Both labels of each row
-0.77	-1.38	+0.42	-0.01	+0.13	-0.83	-3.44	+0.75	+0.88	+2.85	-0.65	+1.29	+1.72	-0.08	+0.66	-1.24	-0.53	-1.78	+0.95	-0.02	+0.31	-0.36	-0.07	-0.08	-1.27	-1.27
sd & C
-1.36	-2.21	+0.01	-1.74	-0.69	-1.35	-3.66	-0.02	-0.11	+1.61	-0.83	-0.55	+1.28	-0.66	-0.41	-2.56	+0.13	-2.27	+1.32	+0.86	-0.07	-0.69	+0.14	+1.00	-0.92	-1.16
sd & C
+0.90	+3.18	-1.11	+1.40	+2.31	+0.20	-3.66	-0.66	-0.01	+0.27	+2.98	-2.12	+1.69	-0.45	+0.84	+0.10	-0.42	-0.62	-0.05	-1.49	+0.41	+2.25	-0.95	+0.00	-1.61	+1.05
sd & V
-1.68	+6.15	-0.10	-0.57	-1.07	-0.12	-0.74	+0.20	+0.05	-0.24	-0.37	-2.46	+1.00	+0.18	+0.56	-1.00	-0.02	+1.41	+0.35	+0.39	+0.36	+0.07	-0.86	+0.14	-0.83	-1.08
sd & S
-1.59	+2.90	-0.07	-0.78	-0.94	-0.96	-2.30	+0.27	+0.14	+1.52	-0.73	-2.57	+1.65	-0.31	-0.36	-1.73	+0.05	-1.08	+1.06	+0.72	+0.20	-0.69	-0.35	+0.92	-0.94	-1.97
sd & Y
-2.14	+0.42	+0.10	-0.25	-0.39	-0.67	+1.55	+0.56	+0.86	+1.98	-1.78	-0.79	+0.73	-0.05	+0.09	-1.03	-0.45	-0.02	+2.19	+1.30	+0.59	-1.16	+0.45	+1.12	-1.31	+1.16
sd & Y
-0.44	-3.82	-0.07	-0.42	+0.26	-1.41	-3.17	+0.17	+0.03	+2.89	-1.09	+0.50	+1.81	-0.19	-0.31	-1.92	+0.23	-2.88	+2.09	-0.02	-0.11	-0.49	+0.33	+0.92	-1.22	-0.70
sd & V
-0.15	-1.53	-0.08	+0.25	+1.14	-0.85	-1.79	+0.39	+0.37	+2.87	+0.07	+0.68	+1.31	+0.19	+0.59	-0.46	-0.50	-1.41	+1.66	-0.81	+0.22	+0.37	+0.07	+0.67	-1.61	+0.56
sd & V
-1.27	+2.41	-0.73	-0.23	+0.66	-0.85	-2.86	-0.57	+1.20	-1.01	-0.80	-2.31	+0.70	-0.31	-0.84	-3.06	-0.10	-1.21	+1.89	+0.57	-0.26	-1.97	+0.09	+0.52	-0.27	-0.40
zj & C
-1.77	+4.45	-0.18	-0.49	-0.17	+0.34	-0.46	-0.34	+0.83	-2.39	+0.50	-0.71	+0.07	+0.15	+0.94	-0.83	-0.19	+2.22	-0.47	-0.04	+0.50	+0.08	-0.80	-0.40	-0.06	+2.16
zj & S
+0.28	-0.66	-0.34	+0.28	+0.78	-0.61	-1.76	+0.10	+0.98	-0.43	-0.06	-0.53	+0.31	-0.49	-0.86	-0.97	+0.16	-1.27	+1.76	-0.38	+0.23	-1.00	+0.33	-0.26	-0.10	-0.11
zj & V
-0.59	-1.67	+0.11	-0.53	-0.87	-0.50	-0.16	-0.54	+1.06	+1.87	-2.33	+0.60	-0.21	-0.03	-0.18	-1.59	-0.30	-1.21	+1.19	+1.76	-0.12	-1.99	+0.53	+0.82	-0.25	-0.57
sd & N
-1.58	-2.36	+0.72	-0.47	-0.85	-1.60	-0.95	+0.78	+0.83	+3.06	-2.00	+0.35	+1.29	-0.21	-0.28	-0.92	-0.04	-1.75	+2.06	+0.48	+0.12	-1.62	+1.22	+0.79	-1.06	-1.47
sd & Y
-1.44	-0.21	-0.37	+0.44	+1.44	+0.19	-1.94	-1.62	+2.46	-2.38	+0.15	+1.43	-0.80	+0.01	+0.37	-1.86	-0.84	+0.20	+1.19	+0.30	-0.28	-0.97	-0.21	-0.49	-0.06	+2.63
zj & V
-0.39	-2.06	-0.49	+0.26	+0.50	+0.59	+0.34	-0.41	+0.48	+2.02	-1.16	-0.25	+0.10	-0.32	-0.03	-0.66	+0.03	-1.50	+0.98	+0.77	-0.03	-0.69	+0.68	+0.68	-0.77	+0.66
sd & N
-0.91	-0.05	-0.07	+1.54	+0.40	+0.18	+0.30	-0.45	+1.37	+2.02	-1.75	+0.51	-0.44	+0.02	-1.07	+0.20	-0.36	-1.18	+1.37	+1.35	+0.38	-1.67	+1.59	-0.24	-0.47	-1.04
zj & N
-1.65	-0.30	+0.35	-0.95	+1.91	-1.67	-2.55	+0.54	+0.10	+1.40	-1.22	-1.34	+1.67	-0.15	+0.55	-1.80	-0.48	-0.76	+1.44	+0.47	+0.15	-0.73	-0.35	+0.80	-1.20	+1.74
sd & C
+0.28	-6.44	+1.03	-0.63	+0.57	-2.18	-2.38	+0.51	+0.88	+0.81	-0.78	+3.55	+0.68	-0.38	-0.32	-0.82	-0.17	-2.37	+1.83	-0.12	-0.29	-1.33	+0.18	+0.47	-0.12	-1.08
sd & V
-0.31	-2.38	-0.10	+0.05	+0.15	-1.35	-4.54	+0.30	+0.85	+2.61	-1.10	+0.48	+2.05	-0.11	-0.60	-1.62	-0.15	-3.03	+1.90	-0.24	+0.12	-1.01	+0.79	+0.45	-1.24	-2.00
sd & V
+0.06	-0.34	-0.22	+0.23	-0.08	-0.44	-0.10	+0.27	+0.22	+4.04	-1.36	-1.29	+1.89	-0.16	-1.01	+0.01	+0.45	-2.13	+1.82	-1.06	+0.45	-0.86	+0.95	+0.63	-1.09	-2.28
sd & N
-0.61	-0.25	-0.27	+0.04	+0.46	-0.18	-2.99	-0.55	+1.49	+0.05	-0.60	+0.36	+0.61	-0.40	-1.27	-1.84	-0.35	-1.06	+1.16	-0.07	-0.01	-1.21	+0.20	-0.12	-0.57	-0.34
zj & V
-1.97	+4.19	+0.31	-1.59	-1.15	-0.82	-0.56	+0.48	-0.75	-0.31	-0.37	-1.63	+0.62	+0.14	+0.89	-1.51	-0.29	+1.49	-0.12	+0.62	+0.03	+0.12	-1.02	+0.53	-0.49	-0.09
sd & S
